Below is a small trained network, with its code and all its weights. Each question gives an input and a class and asks what happens when units are switched off, that is, made to give their printed mean instead of their output.

import numpy as np


def w(rows, s, z=0):
    codes = np.array(rows[::2]) - 128.0
    scale = np.full(codes.shape[1], s)
    scale[-1] = z or s
    return codes * scale


def f(y):
    return np.maximum(y, 0)


def log_softmax(a):
    a = a - a.max(-1, keepdims=True)
    return a - np.log(np.exp(a).sum(-1, keepdims=True))


def net(x, mask):
    res = np.array(x, float).reshape(1, 2) / 4 @ E
    y = f(res @ A[0][:, :-1].T + A[0][:, -1])
    res = res + np.where(mask, y, B[0][:, -1]) @ B[0][:, :-1]
    return log_softmax(res[-1] @ U[:, :-1].T + U[:, -1])


A, B = {}, {}
E = w([
[214,193,73,200,64],'x0',
[134,118,1,65,226],'x1',
],0.014)
A[0] = w([
[82,99,92,40,157,166],'neuron 0',
[60,44,225,20,157,107],'neuron 1',
[121,97,31,77,141,180],'neuron 2',
[185,212,97,151,116,118],'neuron 3',
[158,203,60,115,65,152],'neuron 4',
[235,191,55,161,100,180],'neuron 5',
[64,136,151,154,42,189],'neuron 6',
[139,152,191,141,92,248],'neuron 7',
[167,102,9,115,194,156],'neuron 8',
[105,111,173,129,105,178],'neuron 9',
[66,56,159,103,130,106],'neuron 10',
[120,102,118,55,178,159],'neuron 11',
[153,206,155,218,44,254],'neuron 12',
],0.014,0.0066)
B[0] = w([
[116,150,38,56,222,193],'neuron 0',
[148,23,94,126,138,227],'neuron 1',
[135,193,62,70,201,196],'neuron 2',
[172,98,133,117,62,190],'neuron 3',
[170,109,109,105,55,194],'neuron 4',
[203,97,103,101,28,229],'neuron 5',
[103,82,191,123,149,194],'neuron 6',
[95,113,163,132,115,201],'neuron 7',
[164,252,116,93,139,215],'neuron 8',
[112,86,141,160,143,171],'neuron 9',
[168,87,109,104,72,178],'neuron 10',
[110,135,31,123,206,183],'neuron 11',
[54,151,247,105,99,253],'neuron 12',
],0.013,0.025)
U = w([
[208,196,122,160,57,141],'0',
[75,161,77,228,129,31],'1',
[125,2,67,133,196,147],'2',
[143,34,190,128,56,201],'3',
[58,185,220,156,175,78],'4',
[111,144,74,221,128,31],'5',
[202,142,169,104,191,2],'6',
[180,233,49,34,227,225],'7',
],0.0089,0.0035)

Each question gives the input, the list of numbers given to net, and the class t.
The units are the neurons (one row each of A and B). Each row of codes is followed by its name. A weight is (code - 128) times the scale printed after its matrix; where a second scale follows, it is the last column's (A, B and U).
mask holds one flag per neuron, in row order. A switched-off neuron (its flag False) gives its mean, the last column of its row in B, instead of its output. The means were averaged over made-up inputs and are rounded, as every weight is.
A unit's drop is (log p(t) with every unit on - log p(t) with that unit switched off) / (log p(t) with every unit on - log p(t) with every unit switched off).
The circuit of an input: a set's keep is (log p(t) with only the set's units on - log p(t) with every unit switched off) / (log p(t) with every unit on - log p(t) with every unit switched off). Starting from the 12 units with the biggest drops (on a tie, the unit counted first), units are removed one at a time, each time the one whose removal leaves the highest keep (on an exact tie, the one counted first), for as long as the keep stays at least 0.8.
circuit, biggest first: the units of the circuit, biggest drop first
unit that matters most: the unit with the biggest drop
top k neurons: the k neurons with the biggest drops, biggest first
drop when u is switched off: that unit's drop, to one decimal
input [6,5], class 0: circuit, biggest first -> [neuron 5]
input [6,1], class 0: top 2 neurons -> [neuron 1; neuron 6]
input [2,1], class 0: circuit, biggest first -> [neuron 0; neuron 1]
input [4,0], class 3: top 2 neurons -> [neuron 8; neuron 2]
input [2,0], class 3: top 4 neurons -> [neuron 8; neuron 2; neuron 0; neuron 11]
input [4,3], class 0: top 2 neurons -> [neuron 0; neuron 5]
input [0,-5], class 4: top 2 neurons -> [neuron 5; neuron 1]
input [-7,2], class 2: top 2 neurons -> [neuron 1; neuron 8]
input [-4,-3], class 2: top 3 neurons -> [neuron 12; neuron 5; neuron 1]
input [-4,1], class 2: top 3 neurons -> [neuron 1; neuron 8; neuron 10]
input [-2,0], class 2: top 2 neurons -> [neuron 8; neuron 2]
input [-6,-3], class 2: drop when neuron 11 is switched off -> 0.0
input [-8,1], class 2: drop when neuron 1 is switched off -> 3.4
input [8,7], class 0: unit that matters most -> neuron 5
input [0,-3], class 4: drop when neuron 4 is switched off -> 0.2
